Below are the code and all the weights of a small trained network. Each question names an input and a target symbol and asks about switching units off, where a switched-off unit gives its printed mean instead of its output.

import numpy as np


def w(rows, s, z=0):
    codes = np.array(rows[::2]) - 128.0
    scale = np.full(codes.shape[1], s)
    scale[-1] = z or s
    return codes * scale


def f(y):
    return np.maximum(y, 0)


def softmax(a):
    e = np.exp(a - a.max(-1, keepdims=True))
    return e / e.sum(-1, keepdims=True)


def log_softmax(a):
    a = a - a.max(-1, keepdims=True)
    return a - np.log(np.exp(a).sum(-1, keepdims=True))


def net(x, mask):
    ids = ['ΘΨαβμξτ'.index(c) for c in x.split()]
    T = len(ids)
    res = E[ids] + P[:T]
    q, k, v = (res @ M[0].T for M in (Q, K, V))
    z = softmax(np.where(np.tri(T) > 0, q @ k.T / 3**0.5, -1e9)) @ v
    res = res + np.where(mask[0], z, O[0][:, -1]) @ O[0][:, :-1]
    y = f(res @ A[0][:, :-1].T + A[0][:, -1])
    res = res + np.where(mask[1:9], y, B[0][:, -1]) @ B[0][:, :-1]
    return log_softmax(res[-1] @ U[:, :-1].T + U[:, -1])


Q, K, V, O, A, B = {}, {}, {}, {}, {}, {}
E = w([
[231,218,239],'Θ',
[108,80,65],'Ψ',
[171,140,65],'α',
[122,177,171],'β',
[169,196,163],'μ',
[192,42,81],'ξ',
[79,255,193],'τ',
],0.0085)
P = w([
[57,2,215],'0',
[215,230,85],'1',
[120,162,170],'2',
[219,230,77],'3',
[129,165,177],'4',
[225,229,74],'5',
[123,163,183],'6',
[229,232,65],'7',
[122,161,190],'8',
[230,234,63],'9',
[116,160,198],'10',
],0.0073)
Q[0] = w([
[19,67,249],'h0',
[50,11,255],'h0',
[123,81,185],'h0',
],0.0094)
K[0] = w([
[186,249,92],'h0',
[177,254,51],'h0',
[177,190,73],'h0',
],0.0097)
V[0] = w([
[52,178,28],'h0',
[2,37,37],'h0',
[15,206,124],'h0',
],0.0094)
O[0] = w([
[68,119,22,8],'h0',
[234,228,1,220],'h0',
[22,201,68,162],'h0',
],0.0085,0.0019)
A[0] = w([
[87,176,66,173],'n0',
[141,254,185,72],'n1',
[144,29,215,181],'n2',
[40,144,170,160],'n3',
[101,202,170,187],'n4',
[79,64,9,158],'n5',
[87,138,110,1],'n6',
[219,156,134,80],'n7',
],0.0079,0.0087)
B[0] = w([
[139,113,58,228],'n0',
[124,1,68,211],'n1',
[232,100,111,231],'n2',
[105,172,157,229],'n3',
[53,130,76,254],'n4',
[71,29,61,175],'n5',
[15,16,8,128],'n6',
[155,232,203,218],'n7',
],0.0093,0.0067)
U = w([
[127,94,190,254],'Θ',
[103,2,21,139],'Ψ',
[164,171,71,25],'α',
[139,204,201,114],'β',
[137,138,136,103],'μ',
[187,45,122,74],'ξ',
[76,202,142,156],'τ',
],0.0088,0.0059)

Each question gives the input, a string of symbols that net reads in full, and the target symbol t.
The units are the heads (3 rows each of Q, K, V and O) and the neurons (one row each of A and B). Each row of codes is followed by its name. A weight is (code - 128) times the scale printed after its matrix; where a second scale follows, it is the last column's (O, A, B and U).
mask holds one flag per unit, heads first, then neurons. A switched-off unit (its flag False) gives its mean, the last column of its rows in O or B, instead of its output. The means were averaged over made-up inputs and are rounded, as every weight is.
A unit's drop is (log p(t) with every unit on - log p(t) with that unit switched off) / (log p(t) with every unit on - log p(t) with every unit switched off).
The circuit of an input: a set's keep is (log p(t) with only the set's units on - log p(t) with every unit switched off) / (log p(t) with every unit on - log p(t) with every unit switched off). Starting from all 9 units, units are removed one at a time, each time the one whose removal leaves the highest keep (on an exact tie, the one counted first), for as long as the keep stays at least 0.8.
circuit, biggest first: the units of the circuit, biggest drop first
unit that matters most: the unit with the biggest drop
top k neurons: the k neurons with the biggest drops, biggest first
drop when u is switched off: that unit's drop, to one decimal
input Θ μ β Θ Ψ τ Ψ ξ Ψ α, target ξ: circuit, biggest first -> (h0 n2)
input Θ α μ β, target ξ: circuit, biggest first -> (n2 h0)
input Θ ξ Ψ Θ, target ξ: circuit, biggest first -> (h0 n2)
input ξ Ψ Θ Ψ Ψ β Θ τ Ψ μ, target β: unit that matters most -> n7
input Ψ Ψ Θ μ, target α: top 3 neurons -> (n7 n1 n0)
input ξ Ψ β τ Ψ Ψ Ψ Ψ Ψ β, target β: top 4 neurons -> (n7 n0 n5 n2)
input τ Θ Ψ β, target Ψ: circuit, biggest first -> (h0 n1 n7)
input τ τ τ Θ, target Ψ: top 2 neurons -> (n1 n4)
input Ψ τ Θ Θ α α τ Ψ Ψ τ Ψ, target Θ: circuit, biggest first -> (h0 n0)
input Ψ Ψ Θ ξ β Θ Ψ α Ψ, target Θ: top 2 neurons -> (n1 n0)
input Θ β Ψ Θ Θ Ψ Ψ τ α μ, target ξ: top 2 neurons -> (n2 n1)
input μ Θ τ ξ β, target Θ: top 2 neurons -> (n2 n7)
input μ Θ μ β Θ β ξ, target Θ: top 4 neurons -> (n1 n0 n3 n5)
input μ Θ μ, target Θ: drop when n7 is switched off -> 0.1
input μ μ Θ Ψ τ, target Θ: drop when n7 is switched off -> 0.2
input Θ Θ Θ Ψ τ Ψ τ β, target Θ: drop when n0 is switched off -> 0.1
input Θ τ τ μ Ψ β Ψ ξ, target ξ: drop when n2 is switched off -> 0.7
